Below is a small trained network, with its code and all its weights. Each question gives an input and a class and asks what happens when units are switched off, that is, made to give their printed mean instead of their output.

import numpy as np


def w(rows, s, z=0):
    codes = np.array(rows[::2]) - 128.0
    scale = np.full(codes.shape[1], s)
    scale[-1] = z or s
    return codes * scale


def f(y):
    return np.maximum(y, 0)


def log_softmax(a):
    a = a - a.max(-1, keepdims=True)
    return a - np.log(np.exp(a).sum(-1, keepdims=True))


def net(x, mask):
    res = np.array(x, float).reshape(1, 6) / 4 @ E
    y = f(res @ A[0][:, :-1].T + A[0][:, -1])
    res = res + np.where(mask, y, B[0][:, -1]) @ B[0][:, :-1]
    return log_softmax(res[-1] @ U[:, :-1].T + U[:, -1])


A, B = {}, {}
E = w([
[63,113,126,135,128,98,79,116],'x0',
[65,126,58,178,128,152,139,59],'x1',
[232,158,79,162,75,169,99,153],'x2',
[198,69,108,239,195,67,195,203],'x3',
[170,136,182,168,118,226,68,133],'x4',
[35,158,136,201,133,229,117,248],'x5',
],0.011)
A[0] = w([
[130,82,133,148,173,125,147,144,57],'n1',
[165,163,148,57,92,135,66,200,151],'n2',
[95,112,147,89,197,95,164,37,153],'n3',
[208,106,98,140,175,64,174,162,171],'n4',
[54,207,112,173,169,222,83,140,138],'n5',
[87,126,174,207,152,164,152,179,171],'n6',
[153,139,77,154,140,60,204,111,161],'n7',
[175,165,137,92,92,133,108,19,122],'n8',
[162,64,164,129,147,173,162,176,158],'n9',
[208,69,173,184,145,78,164,190,160],'n10',
[45,87,115,45,166,114,144,34,159],'n11',
[128,206,180,108,13,188,62,113,161],'n12',
[126,184,169,148,97,217,59,160,253],'n13',
[71,162,143,244,143,159,157,164,154],'n14',
[44,101,128,40,103,60,127,117,201],'n15',
[254,139,125,71,115,179,90,100,156],'n16',
[67,92,119,102,130,129,152,175,167],'n17',
[46,145,105,120,137,37,123,26,162],'n18',
[20,81,90,177,151,171,133,198,167],'n19',
[160,135,125,195,114,207,96,127,204],'n20',
[120,64,219,162,182,114,109,172,120],'n21',
[114,147,27,165,102,159,160,128,165],'n22',
[213,123,153,144,137,192,74,124,128],'n23',
],0.01,0.0044)
B[0] = w([
[163,113,163,138,190,111,98,93,164],'n1',
[101,172,183,109,134,98,126,232,193],'n2',
[152,66,197,85,120,114,78,68,212],'n3',
[235,68,138,102,166,71,213,195,230],'n4',
[33,93,72,114,91,196,128,75,241],'n5',
[90,165,39,168,199,60,67,76,223],'n6',
[183,50,127,120,112,140,195,126,209],'n7',
[127,40,218,137,114,194,178,119,212],'n8',
[112,105,106,207,255,134,104,136,187],'n9',
[158,66,115,170,196,30,132,152,242],'n10',
[194,161,200,48,67,128,67,32,236],'n11',
[69,187,194,170,68,170,154,209,239],'n12',
[10,155,135,165,147,203,146,150,248],'n13',
[118,157,20,154,146,79,127,75,231],'n14',
[134,148,171,37,37,32,86,128,223],'n15',
[121,101,189,160,123,175,225,166,224],'n16',
[100,126,106,115,86,88,60,107,181],'n17',
[149,113,182,52,62,88,128,58,229],'n18',
[88,208,34,82,150,124,71,58,245],'n19',
[94,47,86,167,166,161,173,107,219],'n20',
[93,156,155,157,177,44,86,128,197],'n21',
[169,110,83,118,92,219,165,94,191],'n22',
[117,93,170,210,117,130,159,155,203],'n23',
],0.0075,0.015)
U = w([
[80,184,134,107,103,123,75,200,196],'0',
[137,114,96,190,195,66,106,130,2],'1',
[172,110,163,59,63,128,106,28,173],'2',
[59,151,15,153,127,172,103,47,111],'3',
[81,122,153,199,128,223,173,153,105],'4',
[250,72,92,141,137,120,211,159,132],'5',
],0.011,0.00096)

Each question gives the input, the list of numbers given to net, and the class t.
The units are the neurons (one row each of A and B). Each row of codes is followed by its name. A weight is (code - 128) times the scale printed after its matrix; where a second scale follows, it is the last column's (A, B and U).
mask holds one flag per neuron, in row order. A switched-off neuron (its flag False) gives its mean, the last column of its row in B, instead of its output. The means were averaged over made-up inputs and are rounded, as every weight is.
A unit's drop is (log p(t) with every unit on - log p(t) with that unit switched off) / (log p(t) with every unit on - log p(t) with every unit switched off).
The circuit of an input: a set's keep is (log p(t) with only the set's units on - log p(t) with every unit switched off) / (log p(t) with every unit on - log p(t) with every unit switched off). Starting from the 12 units with the biggest drops (on a tie, the unit counted first), units are removed one at a time, each time the one whose removal leaves the highest keep (on an exact tie, the one counted first), for as long as the keep stays at least 0.8.
circuit, biggest first: the units of the circuit, biggest drop first
unit that matters most: the unit with the biggest drop
top k neurons: the k neurons with the biggest drops, biggest first
drop of u: that unit's drop, to one decimal
input [0,0,-8,8,4,-7], class 5: unit that matters most	n4
input [-5,-6,4,-7,-8,0], class 0: circuit, biggest first	(n2 n12)
input [4,-2,-7,-7,8,0], class 0: top 2 neurons	(n12 n13)
input [4,-4,0,-2,-3,4], class 0: top 2 neurons	(n20 n2)
input [-7,-5,4,-4,-7,-6], class 5: top 2 neurons	(n16 n4)
input [7,6,-8,4,-4,4], class 2: top 2 neurons	(n18 n11)
input [8,0,-8,-5,-3,7], class 2: top 2 neurons	(n11 n15)
input [-7,0,3,7,2,8], class 1: top 3 neurons	(n10 n4 n9)
input [7,8,-2,-6,2,2], class 2: top 3 neurons	(n11 n18 n15)
input [-3,1,-7,6,7,3], class 1: top 2 neurons	(n10 n21)
input [7,-8,-1,-1,5,6], class 3: top 3 neurons	(n6 n5 n19)
input [5,5,1,8,-4,-8], class 5: drop of n4	0.5
input [-6,-8,-7,-5,3,4], class 0: drop of n2	0.1
input [5,8,-5,-1,-7,5], class 2: circuit, biggest first	(n18)
input [2,-3,6,0,-1,-4], class 5: drop of n8	0.0
input [-3,3,-2,-6,4,2], class 4: drop of n12	0.1
input [7,1,-5,-5,4,2], class 2: top 2 neurons	(n11 n15)
input [3,-3,-8,-8,7,4], class 0: top 2 neurons	(n12 n2)
